Below are the code and all the weights of a small trained network. Each question names an input and a class and asks about switching units off, where a switched-off unit gives its printed mean instead of its output.

import numpy as np


def w(rows, s, z=0):
    codes = np.array(rows[::2]) - 128.0
    scale = np.full(codes.shape[1], s)
    scale[-1] = z or s
    return codes * scale


def f(y):
    return y / 2 * (1 + np.tanh(0.7978845608 * (y + 0.044715 * y**3)))


def log_softmax(a):
    a = a - a.max(-1, keepdims=True)
    return a - np.log(np.exp(a).sum(-1, keepdims=True))


def net(x, mask):
    res = np.array(x, float).reshape(1, 8) / 4 @ E
    y = f(res @ A[0][:, :-1].T + A[0][:, -1])
    res = res + np.where(mask, y, B[0][:, -1]) @ B[0][:, :-1]
    return log_softmax(res[-1] @ U[:, :-1].T + U[:, -1])


A, B = {}, {}
E = w([
[188,254,82],'x0',
[132,128,131],'x1',
[123,128,125],'x2',
[105,131,115],'x3',
[36,190,215],'x4',
[128,130,129],'x5',
[49,130,80],'x6',
[129,130,126],'x7',
],0.01)
A[0] = w([
[93,112,38,254],'n0',
[100,186,224,13],'n1',
[123,33,227,15],'n2',
[95,99,171,6],'n3',
[165,167,141,154],'n4',
[156,104,19,70],'n5',
[178,96,81,57],'n6',
[120,180,244,56],'n7',
[59,157,123,122],'n8',
[192,112,215,199],'n9',
[80,219,232,44],'n10',
[144,252,118,57],'n11',
[184,197,97,60],'n12',
],0.012,0.0073)
B[0] = w([
[119,174,174,255],'n0',
[146,81,134,182],'n1',
[112,71,62,212],'n2',
[128,105,121,139],'n3',
[94,137,126,178],'n4',
[155,110,148,202],'n5',
[157,77,164,168],'n6',
[154,102,161,195],'n7',
[182,174,155,178],'n8',
[96,253,141,221],'n9',
[161,102,123,225],'n10',
[91,71,97,225],'n11',
[103,96,102,196],'n12',
],0.015,0.0088)
U = w([
[252,73,173,61],'0',
[93,64,70,1],'1',
[150,133,158,224],'2',
[157,118,152,235],'3',
],0.015,0.0056)

Each question gives the input, the list of numbers given to net, and the class t.
The units are the neurons (one row each of A and B). Each row of codes is followed by its name. A weight is (code - 128) times the scale printed after its matrix; where a second scale follows, it is the last column's (A, B and U).
mask holds one flag per neuron, in row order. A switched-off neuron (its flag False) gives its mean, the last column of its row in B, instead of its output. The means were averaged over made-up inputs and are rounded, as every weight is.
A unit's drop is (log p(t) with every unit on - log p(t) with that unit switched off) / (log p(t) with every unit on - log p(t) with every unit switched off).
The circuit of an input: a set's keep is (log p(t) with only the set's units on - log p(t) with every unit switched off) / (log p(t) with every unit on - log p(t) with every unit switched off). Starting from the 12 units with the biggest drops (on a tie, the unit counted first), units are removed one at a time, each time the one whose removal leaves the highest keep (on an exact tie, the one counted first), for as long as the keep stays at least 0.8.
circuit, biggest first: the units of the circuit, biggest drop first
most important unit: the unit with the biggest drop
top k neurons: the k neurons with the biggest drops, biggest first
drop when u is switched off: that unit's drop, to one decimal
input [-8,-6,-1,7,5,5,-6,8], class 1: top 2 neurons : n2; n0
input [3,8,-4,2,-8,8,7,-1], class 0: most important unit : n5
input [-2,-2,-7,-3,-6,-3,6,-7], class 0: top 2 neurons : n9; n5
input [6,-7,8,-1,-4,-6,-5,-4], class 1: circuit, biggest first : n12; n11
input [4,0,6,4,6,-4,-6,-6], class 0: top 2 neurons : n10; n7
input [-8,6,1,-7,8,-1,-2,-4], class 0: top 2 neurons : n7; n10
input [5,3,-1,-3,1,5,2,-4], class 1: top 2 neurons : n11; n9
input [-3,-8,0,-8,-5,3,-4,-4], class 3: top 3 neurons : n9; n10; n7
input [-5,-4,5,2,0,2,-2,8], class 1: top 3 neurons : n2; n8; n0
input [6,0,4,5,-2,-2,0,1], class 1: circuit, biggest first : n11; n12
input [0,-3,-8,-2,-6,8,-7,7], class 2: top 2 neurons : n9; n10
input [6,8,8,0,8,1,-3,5], class 0: top 3 neurons : n10; n7; n1
input [-5,-8,1,7,-6,5,4,-6], class 3: top 2 neurons : n0; n10
input [-7,-4,4,0,4,4,-5,7], class 1: most important unit : n2
input [5,5,-5,-6,1,8,-6,8], class 2: top 2 neurons : n9; n2
input [7,2,-4,-5,4,-4,-4,6], class 1: top 3 neurons : n11; n12; n0
input [8,0,-1,-6,5,8,-6,-5], class 1: top 2 neurons : n11; n12
input [0,6,3,-7,7,-4,-4,5], class 0: drop when n4 is switched off : 0.0
input [5,-6,-3,-5,1,0,-8,-5], class 2: drop when n9 is switched off : 0.6
input [-3,7,6,-7,0,6,-7,3], class 2: drop when n9 is switched off : 0.5
input [0,-2,2,2,6,0,-2,4], class 0: drop when n10 is switched off : 0.2
input [8,5,0,-6,2,5,5,-7], class 1: circuit, biggest first : n11
